In the rows, 128 means zero.
Each row of numbers stands for one thing and depends on some of the facts below. Use the named rows to name the rest.

How the things are related:
ω: belongs to class; ζ: points at; Ψ: is directly followed by
babror ω 328; bafler ω 871; banizak ω 554; bastamum ω 328; bepun ω 554; bipi ω 627
bravas ω 554; brekas ω 328; bribrul ω 460; brusatru ω 627; danar ω 460; dobodas ω 554
dodran ω 871; dritom ω 460; droston ω 627; drotistis ω 460; druve ω 627; dubir ω 871
duvek ω 328; fakadru ω 460; fefla ω 460; flagran ω 328; flostak ω 460; fluplamak ω 871
fluvutim ω 871; fluzu ω 328; foful ω 554; gatretrak ω 871; gifek ω 328; girus ω 328
gokul ω 460; gomal ω 554; gonalek ω 871; gori ω 460; graditin ω 554; gridukar ω 627
grizin ω 871; grozi ω 554; gruko ω 460; gruplaga ω 627; gugin ω 554; guser ω 627
kadrer ω 871; kastun ω 871; katoflis ω 460; kestar ω 871; kladrom ω 627; klates ω 554
klida ω 328; klofun ω 328; klonedre ω 871; lotok ω 871; luvesta ω 627; malun ω 460
mebo ω 871; meman ω 460; mesak ω 328; mezan ω 871; mibrik ω 328; mogado ω 460
mogus ω 460; moplak ω 328; muner ω 460; nafligrok ω 871; nezan ω 328; pabraflar ω 871
pafo ω 554; pafol ω 627; paplik ω 627; pevem ω 554; pevos ω 554; pimus ω 871
pizur ω 871; plapedrur ω 627; plibar ω 627; plilem ω 554; plodekim ω 554; plofle ω 627
plukapin ω 871; ragrisis ω 460; raskis ω 871; reklen ω 460; remestek ω 460; rizek ω 554
rosir ω 871; roskodrur ω 328; ruske ω 554; sabrapler ω 871; sasi ω 871; sata ω 554
sedro ω 460; sestus ω 627; sisu ω 627; skamus ω 460; skemol ω 554; skepun ω 328
skiplan ω 328; skotras ω 554; stibe ω 627; stiko ω 554; stistes ω 554; stuva ω 328
sudal ω 627; suni ω 871; tekona ω 871; teros ω 460; tibol ω 871; tobrun ω 328
tovem ω 871; treplos ω 627; triflo ω 627; troda ω 460; trugik ω 554; vefle ω 627
vibo ω 871; virekim ω 871; viskal ω 627; volim ω 554; vurun ω 627; zemo ω 460
zeplo ω 871; zodra ω 460; zude ω 871; banizak ζ paplik; banizak ζ troda; banizak ζ plilem
banizak ζ flagran; bipi ζ sabrapler; bipi ζ roskodrur; brekas ζ brobrufo; brekas ζ trugik; brekas ζ tovem
brusatru ζ skiplan; brusatru ζ fakadru; dritom ζ stistes; dritom ζ plabak; drotistis ζ zodra; drotistis ζ plapedrur
drotistis ζ klofun; duvek ζ kabil; duvek ζ babror; duvek ζ riskul; duvek ζ klates; duvek ζ ridro
fefla ζ sasi; fefla ζ klida; fefla ζ skupiro; fleva ζ sabrapler; fleva ζ kabil; fleva ζ tobrun
grozi ζ ruske; grozi ζ bribrul; grozi ζ skemol; grozi ζ plodekim; grozi ζ reklen; gruplaga ζ meman
gruplaga ζ zinem; gugin ζ klogram; gugin ζ gori; gugin ζ kestar; kastun ζ klogram; kastun ζ meman
kastun ζ diradus; kastun ζ bribrul; kastun ζ flagran; katoflis ζ stuva; katoflis ζ volim; katoflis ζ mogado
kladrom ζ zeplo; klonedre ζ klogram; klonedre ζ pevem; klonedre ζ bravas; lafefes ζ lotok; lafefes ζ klates
lafefes ζ bribrul; lafefes ζ skemol; malun ζ stistes; malun ζ skepun; malun ζ diradus; malun ζ reklen
mogus ζ kadrer; mogus ζ stiko; mogus ζ tibol; mogus ζ plapedrur; mopla ζ klabro; mopla ζ plilem
mopla ζ droston; mugrek ζ fligro; muner ζ gokul; muner ζ mezan; muner ζ teros; nezan ζ sata
nezan ζ guser; nezan ζ gonalek; pabraflar ζ siso; pabraflar ζ moplak; pimus ζ diradus; pimus ζ tovem
pizur ζ zugek; plibar ζ sata; plibar ζ babror; plibar ζ zodra; plibar ζ zugek; plibar ζ mebo
plibar ζ pevos; plibar ζ treplos; raskis ζ stiko; raskis ζ gifek; raskis ζ roskodrur; raskis ζ fluzu
rosir ζ ragrisis; rosir ζ deklo; rosir ζ tiflem; sedro ζ flostak; sedro ζ triflo; sedro ζ satrepem
sedro ζ gokul; sisu ζ riskul; sisu ζ gruko; skamus ζ bafler; skamus ζ skotras; skamus ζ tekona
skamus ζ pafo; sudal ζ graditin; suni ζ gridukar; suni ζ rizek; suni ζ gomal; suni ζ fluplamak
suni ζ grafu; suni ζ remestek; suni ζ triflo; suni ζ gori; suni ζ bribrul; suni ζ bastamum
vefle ζ letru; vefle ζ stiko; vefle ζ mebo; vefle ζ sestus; vefle ζ bribrul; vefle ζ girus
virekim ζ troda; virekim ζ klofun; virekim ζ nafligrok; vobon ζ satrepem; vobon ζ danar; vobon ζ trugik
vobon ζ plodekim; vobon ζ stibe; zemo ζ kabil; zemo ζ vurun; zemo ζ druve; zemo ζ pobrin
zemo ζ pafol; zude ζ stiko; zude ζ mesak; zude ζ vurun; zude ζ skotras; zude ζ lubran
zuneplik ζ sabrapler; zuneplik ζ zugek; zuneplik ζ vibo; babror Ψ skotras; bafler Ψ zude; bastamum Ψ sestus
bravas Ψ rizek; brekas Ψ mezan; brusatru Ψ pafo; danar Ψ gruplaga; droston Ψ sudal; drotistis Ψ fluvutim
dubir Ψ plodekim; duvek Ψ girus; fakadru Ψ ruske; fluvutim Ψ rosir; fluzu Ψ flagran; gifek Ψ klida
gori Ψ troda; gridukar Ψ droston; gruko Ψ tibol; kadrer Ψ brusatru; kastun Ψ stuva; katoflis Ψ mogado
kladrom Ψ bastamum; klofun Ψ ragrisis; lotok Ψ klonedre; malun Ψ roskodrur; mebo Ψ triflo; meman Ψ tovem
mezan Ψ stistes; mibrik Ψ zodra; mogado Ψ vefle; moplak Ψ bafler; nafligrok Ψ sasi; pabraflar Ψ plilem
pafo Ψ malun; pafol Ψ skemol; pevem Ψ brekas; pevos Ψ teros; pimus Ψ pabraflar; plapedrur Ψ danar
plilem Ψ suni; ragrisis Ψ meman; raskis Ψ pevos; rizek Ψ pevem; rosir Ψ moplak; ruske Ψ skiplan
sabrapler Ψ fluzu; sedro Ψ mogus; sestus Ψ luvesta; sisu Ψ skepun; skamus Ψ grizin; skemol Ψ reklen
skepun Ψ gridukar; skiplan Ψ kadrer; skotras Ψ gifek; stibe Ψ druve; stistes Ψ foful; stuva Ψ duvek
sudal Ψ plofle; suni Ψ drotistis; tibol Ψ raskis; tobrun Ψ gonalek; tovem Ψ skamus; triflo Ψ mibrik
troda Ψ pafol; vefle Ψ klofun; vibo Ψ kladrom; zemo Ψ sedro; zude Ψ kestar

Named rows:
remestek: [137 129 137 143 146  95 116 148 159 124 130 156 126 150 114 126 157  72
 142  98 124 148 118 106 115 130 125  89 110 126 101 141 129 126 121 129
 133 124 109 139 106 108]
bepun: [136 125 132 142 143  98 121 141 164 137 122 158 127 147 120 131 143  91
 134 104 119 142 121 115 123 133 141  98 110 125 112 143 121 127 136 117
 132 129 117 131 118 119]
gugin: [131 134 138 150 141  99 115 150 162 126 134 162 124 140 116 125 155  77
 131  98 113 153 121 120 124 137 132  98 125 125 109 147 120 121 129 123
 138 133 105 137 130 111]
graditin: [140 123 133 138 141  97 122 140 165 139 122 156 128 150 120 130 141  88
 136 101 119 140 123 109 118 132 139  97 108 127 111 144 123 129 133 118
 131 127 119 129 114 119]
dritom: [129 129 136 138 145 107 120 147 162 134 130 159 123 145 128 130 137  94
 126 103 111 142 118 121 130 135 141 109 114 119 106 150 121 124 136 121
 127 130 108 132 129 117]
klofun: [144 122 132 138 159  90 105 126 171 135 126 161 131 160 130 138 137  96
 157 101 127 132 123 114 113 123 131  98 108 123 116 153 105 133 134 137
 139 122 123 142 114 132]
mopla: [136 126 136 143 144  97 114 142 168 134 130 164 128 148 125 130 143  92
 135  99 111 147 123 129 123 142 139 103 119 123 120 154 106 126 136 122
 137 136 115 138 138 121]
pafo: [138 121 122 157 154  89 103 127 156 140 127 180 106 141 130 143 123  82
 131  77 131 112 122 101 118 119 148  91 121 127 100 146 103 135 160 125
 152 116 114 123  99 129]
ridro: [129 132 132 141 148 100 116 135 164 131 123 149 133 144 122 135 138 100
 132 106 122 136 124 101 121 112 138  98 102 122 102 142 142 126 140 117
 138 125 115 129 117 118]
skepun: [140 140 149 124 139 114 119 152 169 141 129 136 141 153 130 127 141  89
 144 119 111 138 119 114 129 133 130 110 104 112 105 141 131 132 108 123
 113 115 108 149 121 118]
zodra: [138 124 128 138 161  92 103 124 168 130 124 157 132 158 127 141 135 102
 156 103 133 134 122 111 117 115 135  98 102 124 117 151 115 132 140 135
 138 119 122 142 112 133]
mugrek: [135 124 132 142 140 100 122 142 163 136 122 158 125 145 119 132 142  90
 129 102 116 145 121 115 126 138 144 102 114 125 116 144 119 126 139 115
 131 131 115 131 123 122]
droston: [147 125 137 142 148  95 111 131 177 138 129 166 128 149 130 136 138  86
 149 102 120 132 124 113 117 129 131  95 120 124 113 151 110 132 130 129
 132 125 118 139 116 126]
vurun: [133 133 133 140 144  96 109 138 150 140 125 144 133 148 119 132 135  88
 126  97 122 129 126 104 119 119 143  97  96 120 105 137 129 135 140 111
 148 113 115 128 112 120]
gifek: [139 135 137 138 146  99 107 139 154 138 125 141 135 152 122 134 138  90
 143 105 128 137 123 113 127 128 138 103  99 119 116 137 115 137 131 125
 137 111 112 144 115 128]
dodran: [138 124 132 142 143  98 121 141 162 137 122 156 126 147 121 129 140  90
 133 101 117 142 123 114 123 134 140  98 111 125 111 145 119 126 135 118
 133 127 116 129 119 119]
rosir: [131 112 114 170 158  89 112 126 166 131 126 204  93 131 129 148 124  88
 129  74 128 125 120 106 125 124 153  92 144 136 103 156  96 123 174 130
 145 138 113 116 110 131]
tobrun: [134 145 147 128 131 111 118 149 163 140 118 117 155 149 120 128 148  93
 140 130 116 147 126 111 139 129 136 109  94 115 120 123 143 133 115 108
 121 113 111 147 122 120]
bafler: [135 108 106 176 171  79  96 112 154 136 131 219  80 135 135 157 109  83
 128  51 141  95 121  87 107 103 152  79 135 135  85 162  88 133 190 137
 169 125 116 107  88 134]
danar: [139 131 143 121 136 113 126 155 161 137 121 136 136 156 128 125 140  89
 146 119 120 144 115 115 134 142 132 107  98 117 107 138 129 131 111 130
 103 111 105 147 111 118]
fluzu: [139 139 140 132 138 104 111 145 155 140 124 130 143 154 121 129 143  89
 144 114 123 143 124 116 132 132 135 108  94 116 121 133 121 137 121 122
 130 110 112 147 116 124]

Name these rows:
No name comes twice in this set of rows, the named rows included.
[123 123 131 135 145 111 128 154 149 131 125 163 113 147 124 129 138  97
 129 100 118 150 110 125 137 144 143 109 113 121 105 147 117 120 137 131
 117 128 102 134 126 117] -> vobon
[134 133 135 138 151 102 112 140 164 128 131 158 124 150 128 137 133  87
 143 102 124 127 118  99 122 115 131  97 111 118  92 146 128 129 130 132
 127 115 108 140 107 119] -> skemol
[150 130 143 134 148  96 110 136 179 139 129 151 138 154 132 130 143  85
 152 111 114 135 124 118 116 131 128  99 111 119 114 150 113 134 117 128
 129 123 118 147 122 125] -> plilem
[135 144 154 123 132 120 123 164 166 138 128 128 144 151 128 123 147  94
 140 126 104 154 117 132 144 149 133 120 106 109 115 136 125 127 106 120
 108 118 102 154 138 116] -> pimus
[121 142 133 148 144 109 113 142 163 127 125 147 133 134 123 137 141 102
 131 116 117 148 122 115 145 123 146 114 120 121 115 134 133 123 144 116
 135 127 106 140 133 123] -> duvek
[118 127 125 146 155 100 111 134 157 123 123 158 126 146 120 138 143 114
 137 105 123 157 121 125 132 127 144 110 111 125 125 148 118 121 151 129
 140 136 114 138 138 125] -> plibar
[136 137 143 141 144 106 113 149 168 133 133 156 129 142 125 130 144  86
 139 108 113 146 121 122 132 136 134 107 124 117 112 144 116 126 126 124
 129 128 106 144 130 119] -> gruplaga
[131 132 131 140 144  97 115 135 160 137 124 145 134 145 122 137 136  96
 130 107 123 130 125  98 119 109 139  98  99 121 101 137 145 131 139 111
 141 119 118 127 109 118] -> kabil
[118 111  97 191 180  79  91 111 145 129 134 232  66 122 137 164 104  91
 118  38 144 101 121 100 116 101 164  87 149 138  88 165  75 127 216 139
 183 131 108 105 105 137] -> zude
[136 144 143 135 135 108 116 147 160 142 122 127 144 144 120 132 142  88
 131 118 118 139 126 108 136 125 140 108  99 116 113 126 136 135 124 109
 129 113 111 143 116 122] -> druve
[120 133 126 146 144 103 116 139 155 131 124 152 127 136 118 136 140 104
 124 104 120 145 125 113 134 123 148 108 112 126 114 137 132 124 152 111
 144 129 113 128 131 120] -> fleva
[150 136 151 121 136 103 114 146 172 139 125 127 156 164 124 124 150  92
 156 127 113 153 124 128 128 143 127 111  98 116 132 139 118 134 102 124
 119 116 118 159 129 124] -> nafligrok
[137 132 139 133 155  96 110 139 162 128 134 151 131 158 124 129 146  83
 146 100 122 134 120 100 108 118 123  91 100 118  93 149 136 129 118 131
 135 118 108 139 106 113] -> bribrul

Now the same things, written a new way:
Named rows:
vefle: [138 126  91 107  90 126 150 112 111  64 108 127 138 159 115 114 160  91
 165 137 112 180 122  86 139 127 110  72 165 110 159 168  61]
brobrufo: [158 102 115 139 114 123 102 128 126 133 133 156 136 145 119 147 113 146
 109 135 138 190 151 133 112 135 161 147 128 119 147 125 101]
tekona: [143 113 131 139 122 128 116 124 124 146 137 145 134 136 137 136 114 142
  96 131 137 175 147 131 112 133 138 153 150 120 133 124 100]
fluzu: [141 116 122 124 120 128 110 129 122 143 145 137 130 152 139 134 125 146
 126 108 142 177 138 122 118 115 133 134 105 111 155 151 111]
pafol: [139 117 124 124 119 124 105 137 130 143 140 138 138 156 138 133 117 131
 132 105 149 163 143 134 121 119 137 127 116 112 143 139 108]
skamus: [190 117 110 172 163 178  78 156 152 151  94  84 142 131 104 141  87 132
  87  56 122 137  88 132 125 101 169 165 121 109 118 128  98]
skotras: [130 115 128 124  75 126 143 128 122 120 159 145 128 148 145 131 139 122
 131 124 139 166 152 112 118 111 107 110 135 121 138 160  93]
tibol: [126 116 122 103  82 105 148 119 108  98 147 156 132 156 141 123 147 122
 152 135 141 180 155 105 118 125 105 105 120 116 167 160  95]
plilem: [123 110 119  74  64 100 161 128 110 112 140 177 132 145 146 136 153 128
 169 142 122 135 145 110 125 146 101  78 152 109 138 163 124]
graditin: [147 111 128 132 135 125 113 131 122 149 124 146 134 129 131 133 121 145
  94 133 136 186 139 127 121 149 151 162 144 122 144 134 115]
siso: [147 109 125 132 131 126 114 129 119 146 124 149 136 135 135 133 117 145
  98 132 137 187 142 132 114 144 143 161 136 121 144 130 110]
letru: [148 116 126 135 126 123 103 117 119 152 131 144 130 145 141 131 115 140
 104 132 131 188 146 129 114 127 137 149 148 119 140 125  92]
vibo: [ 96 103 107  86  48  88 184 116 105  77 166 179 141 166 147 108 179  99
 187 184 140 184 159  86 118 145  98  64 137 121 165 166 106]
diradus: [161 109 126 159 120 120 111 126 136 141 161 151 138 156 113 140 132 155
 135 138 149 161 140 134  91 133 132 156 135 141 153 108  52]
kladrom: [142 114  87 105  91 119 169 136 115  60 101 136 148 138 107 104 158  94
 159 130 128 164 114  96 141 160 115  91 159 108 165 171 104]
girus: [187 125 132 163 200 162  20 145 147 220 111 104 124 156 132 151  74 170
  76  55 139 164 106 155 109  76 177 194  69 118 119 114 116]
grozi: [164 123  94 135 147 131 103 126 134 106  80 119 133 149 105 119 127 121
 146 131 111 194 102 122 136 173 132 116 166 113 149 127  68]
rizek: [117 111 117 101  76  97 154 125 107  98 151 165 130 160 138 117 162 112
 164 148 142 178 152 110 124 142  96  88 131 120 162 166 109]
treplos: [147 114 125 139 124 123 102 123 120 148 129 154 133 148 137 126 117 133
 100 138 136 188 149 128 104 129 145 155 136 125 141 118  97]
zinem: [146 113 128 146 123 123 110 124 122 155 134 147 136 142 134 136 116 138
 111 139 136 167 141 137 108 133 141 154 150 114 140 123  96]
dubir: [106 110 113  85  47  85 184 118 100  69 157 180 136 157 142 116 177 104
 176 167 140 181 162  93 130 156  82  72 141 119 169 175 105]

Which thing is each row?
No name comes twice in this set of rows, the named rows included.
[ 95 109 110  85  53  80 183 122 109  70 166 177 144 157 145 119 173 102
 193 171 147 175 164 102 128 161 101  63 140 103 171 165 104] -> tobrun
[123 114 118 101  79 100 164 126 120 101 158 164 133 159 140 113 163 126
 161 146 148 172 145 103 116 147  92 103 119 130 162 150  93] -> skepun
[136 115 120 118 115 113 119 127 117 136 140 151 131 160 134 127 137 130
 139 123 144 176 137 125 123 130 122 119 108 123 150 152 114] -> gridukar
[160 110  99 123 119 141 139 134 130 113  87 133 150 120 109 137 115 128
 125 124 105 132 108 117 129 156 142 126 193  92 134 120 101] -> mopla
[146 108  82 156 144 140 124 129 137 108 100 125 170 146 117 113 119 103
 139 159 120 170  99  87 116 131 185 136 157  93 155  99  97] -> zuneplik
[148 119 135 127 129 117  93 143 123 136 118 153 144 142 141 137 107 122
 108 121 151 185 158 146 124 155 160 153 155 115 142 120  92] -> riskul
[160  99  91 150 128 144 123 135 127 111  92 134 163 148 120 104 118  87
 118 155 110 170 107  92 112 120 164 141 159 118 134 102  91] -> pizur
[136 110 126 169 122 116 127 112 133 144 130 134 134 147 112 109  90 146
 103 132 129 177 151 152 116 145 116 146 119 120 133  97 114] -> gokul
[168 117  97 102 118 115 132 116 110  57  78 136 162 154 105 103 133 113
 155 102 126 153 123  90 115 123 118 117 120  93 178 130  93] -> drotistis
[205 131 107 172 198 180  47 128 144 147  75  74 139 143 106 136  71 151
  82  35 121 155  91 124 114  73 181 186  92  93 149 118  88] -> mogus
[154 113 105 170 124 130 144 122 136  99  91 108 151 138  84  96  99 120
 117 121 120 160 120 131 127 160 125 132 149 103 143  97  95] -> muner
[127 109  87  92  70 109 198 129 107  42 118 150 153 140 111 108 172  86
 173 148 126 165 125  86 143 171 108  67 167 108 174 180 100] -> pabraflar
[180  98  77 138 106 140 115 142 134  67 113 135 147 148  75 142 129 127
 151 107 132 172 113 119 124 134 168 101 108 115 153 140  91] -> brekas

